Here is a tiny trained network, its code and every weight. The questions are about switching its units off for an input and a target symbol, where a switched-off unit gives its printed mean instead of its output.

import numpy as np


def w(rows, s, z=0):
    codes = np.array(rows[::2]) - 128.0
    scale = np.full(codes.shape[1], s)
    scale[-1] = z or s
    return codes * scale


def norm(h):
    return h / np.sqrt((h * h).mean(-1, keepdims=True) + 1e-5)


def f(y):
    return np.maximum(y, 0)


def softmax(a):
    e = np.exp(a - a.max(-1, keepdims=True))
    return e / e.sum(-1, keepdims=True)


def log_softmax(a):
    a = a - a.max(-1, keepdims=True)
    return a - np.log(np.exp(a).sum(-1, keepdims=True))


def net(x, mask):
    ids = ['αθστφψ'.index(c) for c in x.split()]
    T = len(ids)
    res = E[ids] + P[:T]
    r = norm(res)
    for j in range(2):
        rows = slice(2 * j, 2 * j + 2)
        q, k, v = (r @ M[0][rows].T for M in (Q, K, V))
        z = softmax(np.where(np.tri(T) > 0, q @ k.T / 2**0.5, -1e9)) @ v
        o = O[0][rows]
        res = res + np.where(mask[j], z, o[:, -1]) @ o[:, :-1]
    y = f(norm(res) @ A[0][:, :-1].T + A[0][:, -1])
    res = res + np.where(mask[2:10], y, B[0][:, -1]) @ B[0][:, :-1]
    return log_softmax(norm(res)[-1] @ U[:, :-1].T + U[:, -1])


Q, K, V, O, A, B = {}, {}, {}, {}, {}, {}
E = w([
[96,86,98,174,109,135,158],'α',
[168,144,133,54,147,201,135],'θ',
[118,93,100,120,87,134,104],'σ',
[230,204,99,209,170,88,2],'τ',
[165,101,170,156,99,99,161],'φ',
[124,81,146,178,131,120,178],'ψ',
],0.0059)
P = w([
[229,93,92,170,96,80,228],'0',
[191,36,160,159,113,92,89],'1',
[132,68,169,173,130,129,107],'2',
[106,79,176,195,133,154,121],'3',
[74,84,175,219,141,169,128],'4',
[58,90,175,234,133,171,130],'5',
[50,106,170,240,126,193,132],'6',
[33,105,170,251,127,192,141],'7',
[32,115,182,249,121,194,141],'8',
[16,113,174,253,113,192,151],'9',
],0.0017)
Q[0] = w([
[106,107,141,155,137,114,153],'H0',
[112,239,125,88,188,105,147],'H0',
[125,131,86,122,53,51,1],'H1',
[173,185,171,166,207,101,231],'H1',
],0.0061)
K[0] = w([
[83,124,136,152,141,161,111],'H0',
[184,102,134,3,138,194,188],'H0',
[89,54,149,68,126,208,195],'H1',
[122,154,218,186,203,103,172],'H1',
],0.0053)
V[0] = w([
[83,119,187,132,89,133,118],'H0',
[176,182,141,95,173,252,75],'H0',
[192,197,78,179,153,110,31],'H1',
[121,161,149,52,164,164,88],'H1',
],0.0033)
O[0] = w([
[160,203,157,73,183,141,127,146],'H0',
[72,197,149,232,75,116,75,160],'H0',
[165,79,178,254,171,164,102,18],'H1',
[171,126,123,108,195,195,229,1],'H1',
],0.0036,0.00097)
A[0] = w([
[44,104,103,218,150,144,80,9],'N0',
[185,83,153,41,162,126,107,126],'N1',
[236,193,189,188,18,99,58,142],'N2',
[188,113,75,78,168,131,109,186],'N3',
[55,67,128,73,61,48,141,164],'N4',
[225,55,85,64,125,88,73,155],'N5',
[154,168,58,84,142,182,128,221],'N6',
[202,76,118,54,159,120,252,77],'N7',
],0.0043,0.0016)
B[0] = w([
[134,184,4,164,109,201,170,167],'N0',
[154,101,70,158,202,207,164,188],'N1',
[62,116,96,25,218,127,125,200],'N2',
[153,72,60,168,200,70,140,181],'N3',
[68,205,151,95,215,193,88,252],'N4',
[155,176,183,156,59,92,178,217],'N5',
[100,114,153,177,91,12,126,236],'N6',
[233,140,30,124,77,123,215,198],'N7',
],0.0039,0.0034)
U = w([
[185,110,55,138,80,126,195,238],'α',
[115,113,76,86,253,173,105,80],'θ',
[57,200,193,113,83,150,100,183],'σ',
[150,165,111,191,185,67,35,92],'τ',
[116,46,187,138,122,91,96,41],'φ',
[137,69,149,192,85,104,89,4],'ψ',
],0.0083,0.0032)

Each question gives the input, a string of symbols that net reads in full, and the target symbol t.
The units are the heads (2 rows each of Q, K, V and O) and the neurons (one row each of A and B). Each row of codes is followed by its name. A weight is (code - 128) times the scale printed after its matrix; where a second scale follows, it is the last column's (O, A, B and U).
mask holds one flag per unit, heads first, then neurons. A switched-off unit (its flag False) gives its mean, the last column of its rows in O or B, instead of its output. The means were averaged over made-up inputs and are rounded, as every weight is.
A unit's drop is (log p(t) with every unit on - log p(t) with that unit switched off) / (log p(t) with every unit on - log p(t) with every unit switched off).
The circuit of an input: a set's keep is (log p(t) with only the set's units on - log p(t) with every unit switched off) / (log p(t) with every unit on - log p(t) with every unit switched off). Starting from all 10 units, units are removed one at a time, each time the one whose removal leaves the highest keep (on an exact tie, the one counted first), for as long as the keep stays at least 0.8.
units of the circuit, in order: the units of the circuit, biggest drop first
most important unit: the unit with the biggest drop
top k neurons: the k neurons with the biggest drops, biggest first
which heads matter: for each layer, one digit per head in row order, 1 if its drop is at least 0.15 and else 0, layers parted by /
drop when u is switched off: that unit's drop, to one decimal
input σ σ σ φ φ, target θ: top 4 neurons	[N4, N2, N6, N1]
input θ σ φ θ σ, target θ: units of the circuit, in order	[N4, H0]
input θ α σ φ θ σ α, target θ: top 4 neurons	[N4, N5, N6, N7]
input θ τ σ τ σ, target θ: top 4 neurons	[N4, N6, N5, N0]
input σ θ ψ θ α θ φ α, target θ: units of the circuit, in order	[H0, N4, H1]
input τ θ σ, target σ: units of the circuit, in order	[N4, N5]
input α α α, target σ: which heads matter	01
input θ θ σ α φ ψ θ φ ψ, target θ: which heads matter	11
input φ θ θ θ θ φ θ φ σ, target α: top 3 neurons	[N7, N2, N6]
input α σ σ σ σ φ θ, target α: most important unit	H0
input θ α θ α σ τ φ, target φ: top 2 neurons	[N4, N1]
input θ θ θ σ θ σ σ, target σ: units of the circuit, in order	[N4, N3]
input θ α θ σ τ σ θ φ, target φ: top 2 neurons	[N4, N2]
input θ θ θ α θ φ θ α σ, target α: most important unit	H1
input σ α ψ α θ α σ σ φ φ, target θ: drop when N4 is switched off	0.4
input σ φ σ ψ θ φ σ θ σ ψ, target θ: drop when N4 is switched off	0.7
input θ θ θ α θ θ, target σ: drop when H0 is switched off	2.7
